Here is a tiny trained network, its code and every weight. The questions are about switching its units off for an input and a class, where a switched-off unit gives its printed mean instead of its output.

import numpy as np


def w(rows, s, z=0):
    codes = np.array(rows[::2]) - 128.0
    scale = np.full(codes.shape[1], s)
    scale[-1] = z or s
    return codes * scale


def f(y):
    return y / 2 * (1 + np.tanh(0.7978845608 * (y + 0.044715 * y**3)))


def log_softmax(a):
    a = a - a.max(-1, keepdims=True)
    return a - np.log(np.exp(a).sum(-1, keepdims=True))


def net(x, mask):
    res = np.array(x, float).reshape(1, 5) / 4 @ E
    y = f(res @ A[0][:, :-1].T + A[0][:, -1])
    res = res + np.where(mask, y, B[0][:, -1]) @ B[0][:, :-1]
    return log_softmax(res[-1] @ U[:, :-1].T + U[:, -1])


A, B = {}, {}
E = w([
[61,113,63,214],'x0',
[56,180,106,62],'x1',
[77,143,186,120],'x2',
[123,156,165,188],'x3',
[77,2,149,108],'x4',
],0.0088)
A[0] = w([
[77,89,126,105,115],'n0',
[105,147,45,160,170],'n1',
[142,168,156,125,101],'n2',
[83,98,134,106,113],'n3',
[121,151,204,140,225],'n4',
[153,90,130,173,130],'n5',
[150,94,126,168,117],'n6',
[97,137,79,84,230],'n7',
[144,165,159,125,110],'n8',
[121,84,141,111,170],'n9',
[93,108,196,145,252],'n10',
[150,216,118,125,206],'n11',
[173,111,167,81,160],'n12',
[85,85,148,110,207],'n13',
[172,116,116,93,176],'n14',
[148,246,99,121,220],'n15',
[185,84,126,179,190],'n16',
[63,107,121,82,225],'n17',
[100,147,180,148,253],'n18',
[129,117,132,150,94],'n19',
[91,87,140,102,189],'n20',
[101,152,37,164,130],'n21',
],0.013,0.0043)
B[0] = w([
[173,112,141,197,167],'n0',
[119,136,69,141,194],'n1',
[124,134,171,78,153],'n2',
[158,128,143,154,157],'n3',
[166,162,118,99,192],'n4',
[154,50,114,142,165],'n5',
[145,64,122,133,156],'n6',
[151,152,118,203,184],'n7',
[130,134,165,79,154],'n8',
[161,122,113,152,162],'n9',
[182,169,123,142,197],'n10',
[202,139,173,133,224],'n11',
[107,157,72,97,178],'n12',
[160,141,125,174,186],'n13',
[123,156,84,111,160],'n14',
[193,135,161,145,255],'n15',
[163,79,89,127,196],'n16',
[165,149,131,176,198],'n17',
[162,163,118,115,191],'n18',
[134,119,139,129,129],'n19',
[152,137,121,166,178],'n20',
[45,152,1,129,193],'n21',
],0.011,0.0095)
U = w([
[116,39,41,43,182],'0',
[46,109,171,103,27],'1',
[140,218,37,154,235],'2',
[193,66,182,221,140],'3',
[55,100,200,96,31],'4',
[50,110,179,132,17],'5',
[55,87,202,90,2],'6',
[164,193,254,20,176],'7',
],0.0079,0.0032)

Each question gives the input, the list of numbers given to net, and the class t.
The units are the neurons (one row each of A and B). Each row of codes is followed by its name. A weight is (code - 128) times the scale printed after its matrix; where a second scale follows, it is the last column's (A, B and U).
mask holds one flag per neuron, in row order. A switched-off neuron (its flag False) gives its mean, the last column of its row in B, instead of its output. The means were averaged over made-up inputs and are rounded, as every weight is.
A unit's drop is (log p(t) with every unit on - log p(t) with that unit switched off) / (log p(t) with every unit on - log p(t) with every unit switched off).
The circuit of an input: a set's keep is (log p(t) with only the set's units on - log p(t) with every unit switched off) / (log p(t) with every unit on - log p(t) with every unit switched off). Starting from the 12 units with the biggest drops (on a tie, the unit counted first), units are removed one at a time, each time the one whose removal leaves the highest keep (on an exact tie, the one counted first), for as long as the keep stays at least 0.8.
units of the circuit, in order: the units of the circuit, biggest drop first
k most important neurons: the k neurons with the biggest drops, biggest first
drop when u is switched off: that unit's drop, to one decimal
input [-8,-7,-4,-1,-3], class 7: 4 most important neurons -> [n21; n1; n8; n2]
input [-5,-5,3,-6,2], class 0: units of the circuit, in order -> [n15; n11]
input [3,3,8,-4,2], class 3: units of the circuit, in order -> [n21; n0]
input [6,-5,-5,-1,5], class 0: units of the circuit, in order -> [n15; n11; n16]
input [-1,4,-4,-2,7], class 3: units of the circuit, in order -> [n21; n0]
input [-6,0,8,-2,5], class 2: units of the circuit, in order -> [n12; n11; n10]
input [-2,5,-2,-5,3], class 3: units of the circuit, in order -> [n21]
input [-6,-3,7,3,2], class 7: drop when n21 is switched off -> 0.2
input [-8,-6,-6,-2,7], class 0: drop when n12 is switched off -> 0.2
input [-5,-6,1,0,4], class 0: drop when n12 is switched off -> 0.3
